Here is a tiny trained network, its code and every weight. The questions are about switching its units off for an input and a target symbol, where a switched-off unit gives its printed mean instead of its output.

import numpy as np


def w(rows, s, z=0):
    codes = np.array(rows[::2]) - 128.0
    scale = np.full(codes.shape[1], s)
    scale[-1] = z or s
    return codes * scale


def f(y):
    return y / 2 * (1 + np.tanh(0.7978845608 * (y + 0.044715 * y**3)))


def softmax(a):
    e = np.exp(a - a.max(-1, keepdims=True))
    return e / e.sum(-1, keepdims=True)


def log_softmax(a):
    a = a - a.max(-1, keepdims=True)
    return a - np.log(np.exp(a).sum(-1, keepdims=True))


def net(x, mask):
    ids = ['γδεζηλξπτψ'.index(c) for c in x.split()]
    T = len(ids)
    res = E[ids] + P[:T]
    u = 0
    for l in range(2):
        r = res
        for j in range(3):
            rows = slice(3 * j, 3 * j + 3)
            q, k, v = (r @ M[l][rows].T for M in (Q, K, V))
            z = softmax(np.where(np.tri(T) > 0, q @ k.T / 3**0.5, -1e9)) @ v
            o = O[l][rows]
            res = res + np.where(mask[u + j], z, o[:, -1]) @ o[:, :-1]
        u += 3
        y = f(res @ A[l][:, :-1].T + A[l][:, -1])
        res = res + np.where(mask[u : u + 4], y, B[l][:, -1]) @ B[l][:, :-1]
        u += 4
    return log_softmax(res[-1] @ U[:, :-1].T + U[:, -1])


Q, K, V, O, A, B = {}, {}, {}, {}, {}, {}
E = w([
[160,119,78,167,213,129,189],'γ',
[159,177,123,124,150,115,158],'δ',
[154,101,145,170,157,137,121],'ε',
[131,123,162,154,118,208,85],'ζ',
[132,169,89,119,132,116,63],'η',
[103,149,112,65,131,145,113],'λ',
[85,118,252,150,127,61,202],'ξ',
[129,139,132,136,164,155,180],'π',
[168,166,61,138,196,88,158],'τ',
[121,77,103,125,173,143,145],'ψ',
],0.023)
P = w([
[155,96,154,108,67,128,134],'0',
[127,173,209,155,175,134,139],'1',
[102,199,172,141,207,150,99],'2',
[132,169,180,124,165,136,115],'3',
[163,155,147,80,62,152,151],'4',
[115,170,66,85,6,83,199],'5',
],0.013)
Q[0] = w([
[168,117,105,159,137,171,183],'L0H1',
[133,239,125,135,87,122,190],'L0H1',
[112,240,118,42,172,109,190],'L0H1',
[188,145,105,173,104,131,162],'L0H2',
[94,163,80,101,119,201,178],'L0H2',
[156,72,120,65,46,150,135],'L0H2',
[2,123,205,64,124,84,96],'L0H3',
[71,172,181,104,171,155,128],'L0H3',
[91,179,195,74,198,102,185],'L0H3',
],0.0094)
K[0] = w([
[10,142,92,164,165,127,48],'L0H1',
[18,123,221,105,146,33,142],'L0H1',
[87,139,177,178,160,52,132],'L0H1',
[92,133,65,188,142,182,134],'L0H2',
[97,204,106,182,233,151,66],'L0H2',
[174,141,56,228,110,75,67],'L0H2',
[92,24,132,148,79,144,182],'L0H3',
[70,162,185,204,170,179,182],'L0H3',
[1,107,172,175,204,45,158],'L0H3',
],0.0083)
V[0] = w([
[126,117,177,66,199,213,146],'L0H1',
[199,167,55,112,173,194,115],'L0H1',
[110,85,134,158,168,78,2],'L0H1',
[24,104,138,151,112,82,155],'L0H2',
[122,161,190,104,119,146,69],'L0H2',
[56,197,116,103,148,199,192],'L0H2',
[171,165,180,206,103,79,116],'L0H3',
[167,151,90,159,121,207,136],'L0H3',
[141,45,91,121,194,218,213],'L0H3',
],0.0075)
O[0] = w([
[134,30,142,161,94,164,177,254],'L0H1',
[75,181,71,255,93,88,179,109],'L0H1',
[153,125,117,165,57,115,69,73],'L0H1',
[143,140,34,94,83,60,111,84],'L0H2',
[95,139,91,168,116,152,108,129],'L0H2',
[85,88,78,37,150,195,152,210],'L0H2',
[148,108,178,113,116,155,179,200],'L0H3',
[129,143,81,138,187,145,147,137],'L0H3',
[140,106,123,186,178,79,131,214],'L0H3',
],0.007,0.0051)
A[0] = w([
[97,74,79,218,43,105,254,255],'L0N1',
[160,209,154,11,125,156,137,68],'L0N2',
[187,209,49,190,136,45,193,64],'L0N3',
[13,139,195,115,82,89,117,111],'L0N4',
],0.0069,0.004)
B[0] = w([
[160,123,144,36,91,107,41,254],'L0N1',
[89,107,196,166,186,91,130,195],'L0N2',
[24,127,254,171,77,141,121,199],'L0N3',
[159,60,160,224,56,89,178,142],'L0N4',
],0.0071,0.0089)
Q[1] = w([
[139,169,166,135,223,162,114],'L1H1',
[226,131,185,87,144,155,144],'L1H1',
[126,103,115,106,9,149,199],'L1H1',
[100,184,149,182,143,148,92],'L1H2',
[136,141,112,165,128,195,137],'L1H2',
[155,173,134,84,72,131,132],'L1H2',
[117,125,169,130,154,118,141],'L1H3',
[131,112,163,83,106,43,78],'L1H3',
[121,131,146,153,222,135,88],'L1H3',
],0.013)
K[1] = w([
[182,106,161,93,3,75,148],'L1H1',
[146,106,210,99,149,118,160],'L1H1',
[100,173,150,140,206,164,134],'L1H1',
[190,153,83,133,118,137,112],'L1H2',
[133,118,143,212,67,162,94],'L1H2',
[84,172,104,153,212,188,112],'L1H2',
[136,96,129,132,88,182,121],'L1H3',
[125,164,61,81,223,180,73],'L1H3',
[215,98,124,41,76,87,126],'L1H3',
],0.011)
V[1] = w([
[103,84,101,87,103,154,110],'L1H1',
[102,68,92,126,181,91,99],'L1H1',
[249,100,134,145,199,155,163],'L1H1',
[123,104,147,120,139,110,163],'L1H2',
[182,132,155,147,117,107,90],'L1H2',
[116,168,149,109,127,175,94],'L1H2',
[97,137,143,155,134,121,173],'L1H3',
[198,173,138,109,108,152,151],'L1H3',
[132,186,100,89,114,94,148],'L1H3',
],0.015)
O[1] = w([
[77,61,152,99,74,212,124,43],'L1H1',
[174,186,123,158,124,232,214,96],'L1H1',
[96,235,150,173,123,120,51,240],'L1H1',
[201,128,179,197,114,198,109,243],'L1H2',
[173,151,106,110,6,64,168,179],'L1H2',
[123,88,142,137,141,67,164,135],'L1H2',
[111,108,176,169,188,77,184,172],'L1H3',
[143,124,155,113,144,95,65,104],'L1H3',
[194,128,198,1,141,124,162,2],'L1H3',
],0.0097,0.0086)
A[1] = w([
[212,56,96,136,149,36,217,85],'L1N1',
[99,83,176,47,146,84,1,3],'L1N2',
[107,47,115,76,77,144,167,187],'L1N3',
[23,106,192,196,93,97,218,177],'L1N4',
],0.0064,0.0047)
B[1] = w([
[131,190,99,91,108,222,65,184],'L1N1',
[152,97,75,114,81,128,254,168],'L1N2',
[88,195,150,170,135,73,182,155],'L1N3',
[198,70,40,98,142,171,87,250],'L1N4',
],0.0091,0.013)
U = w([
[204,115,50,205,185,119,161,2],'γ',
[123,97,146,120,220,36,99,213],'δ',
[117,141,101,149,112,92,48,118],'ε',
[97,37,54,139,137,125,34,116],'ζ',
[147,113,69,79,103,126,116,254],'η',
[69,41,130,143,150,155,151,250],'λ',
[181,57,120,130,126,145,64,80],'ξ',
[72,107,167,91,193,181,3,182],'π',
[221,111,50,54,213,156,10,39],'τ',
[155,139,84,130,84,209,107,70],'ψ',
],0.0053,0.0043)

Each question gives the input, a string of symbols that net reads in full, and the target symbol t.
The units are the heads (3 rows each of Q, K, V and O) and the neurons (one row each of A and B). Each row of codes is followed by its name. A weight is (code - 128) times the scale printed after its matrix; where a second scale follows, it is the last column's (O, A, B and U).
mask holds one flag per unit, layer by layer, with each layer's heads first. A switched-off unit (its flag False) gives its mean, the last column of its rows in O or B, instead of its output. The means were averaged over made-up inputs and are rounded, as every weight is.
A unit's drop is (log p(t) with every unit on - log p(t) with that unit switched off) / (log p(t) with every unit on - log p(t) with every unit switched off).
The circuit of an input: a set's keep is (log p(t) with only the set's units on - log p(t) with every unit switched off) / (log p(t) with every unit on - log p(t) with every unit switched off). Starting from the 12 units with the biggest drops (on a tie, the unit counted first), units are removed one at a time, each time the one whose removal leaves the highest keep (on an exact tie, the one counted first), for as long as the keep stays at least 0.8.
circuit, biggest first: the units of the circuit, biggest drop first
top k neurons: the k neurons with the biggest drops, biggest first
top k neurons in layer l: the k neurons of layer l with the biggest drops, biggest first
which heads matter: for each layer, one digit per head in row order, 1 if its drop is at least 0.15 and else 0, layers parted by /
input π π λ τ η ψ, target λ: circuit, biggest first => [L1H1, L1H2, L0H2]
input π η π ξ γ τ, target τ: circuit, biggest first => [L0H1]
input δ τ π, target δ: which heads matter => 100 / 101
input τ λ γ, target τ: top 2 neurons => [L1N1, L0N3]
input λ λ τ τ τ τ, target τ: which heads matter => 100 / 111
input τ δ γ π, target τ: top 2 neurons => [L0N3, L1N1]
input ψ π ψ δ γ δ, target ψ: circuit, biggest first => [L1H1, L0N3]
input γ ψ δ ψ, target γ: circuit, biggest first => [L0H3, L0H1, L1H1]
input ψ δ η, target ψ: circuit, biggest first => [L1H1, L0H3]
input π γ λ ε π, target γ: circuit, biggest first => [L0H1, L0N3, L1H3]
input π λ ψ, target π: top 3 neurons => [L1N4, L0N3, L1N2]
input ψ ξ η, target η: top 3 neurons => [L1N2, L0N4, L0N3]
input τ ξ γ ε, target ε: top 3 neurons => [L1N4, L0N2, L0N1]
input τ ε π π δ γ, target π: top 2 neurons => [L0N1, L0N3]
input π γ γ ψ γ η, target γ: circuit, biggest first => [L1H3, L1H1, L0H1]
input τ ψ π π π π, target π: which heads matter => 010 / 110
input τ ζ η γ, target τ: top 3 neurons => [L0N3, L1N1, L1N4]
input γ π ζ γ π τ, target ζ: which heads matter => 100 / 001
input ε ε η π, target ε: top 2 neurons => [L0N3, L1N4]
input γ δ ζ, target γ: top 2 neurons => [L0N3, L0N1]
input ζ ψ τ γ, target ζ: which heads matter => 000 / 101
input ζ γ δ ζ, target ζ: which heads matter => 000 / 111
input γ ζ η, target γ: which heads matter => 101 / 101
input δ δ λ λ, target δ: which heads matter => 100 / 101
input δ ζ ε λ, target δ: top neuron in layer 0 => [L0N1]
input π ψ τ δ η δ, target τ: top 3 neurons => [L0N3, L1N1, L1N4]
input η λ ζ δ, target η: which heads matter => 111 / 111
input ε ζ δ λ, target ε: top 2 neurons => [L0N1, L0N3]
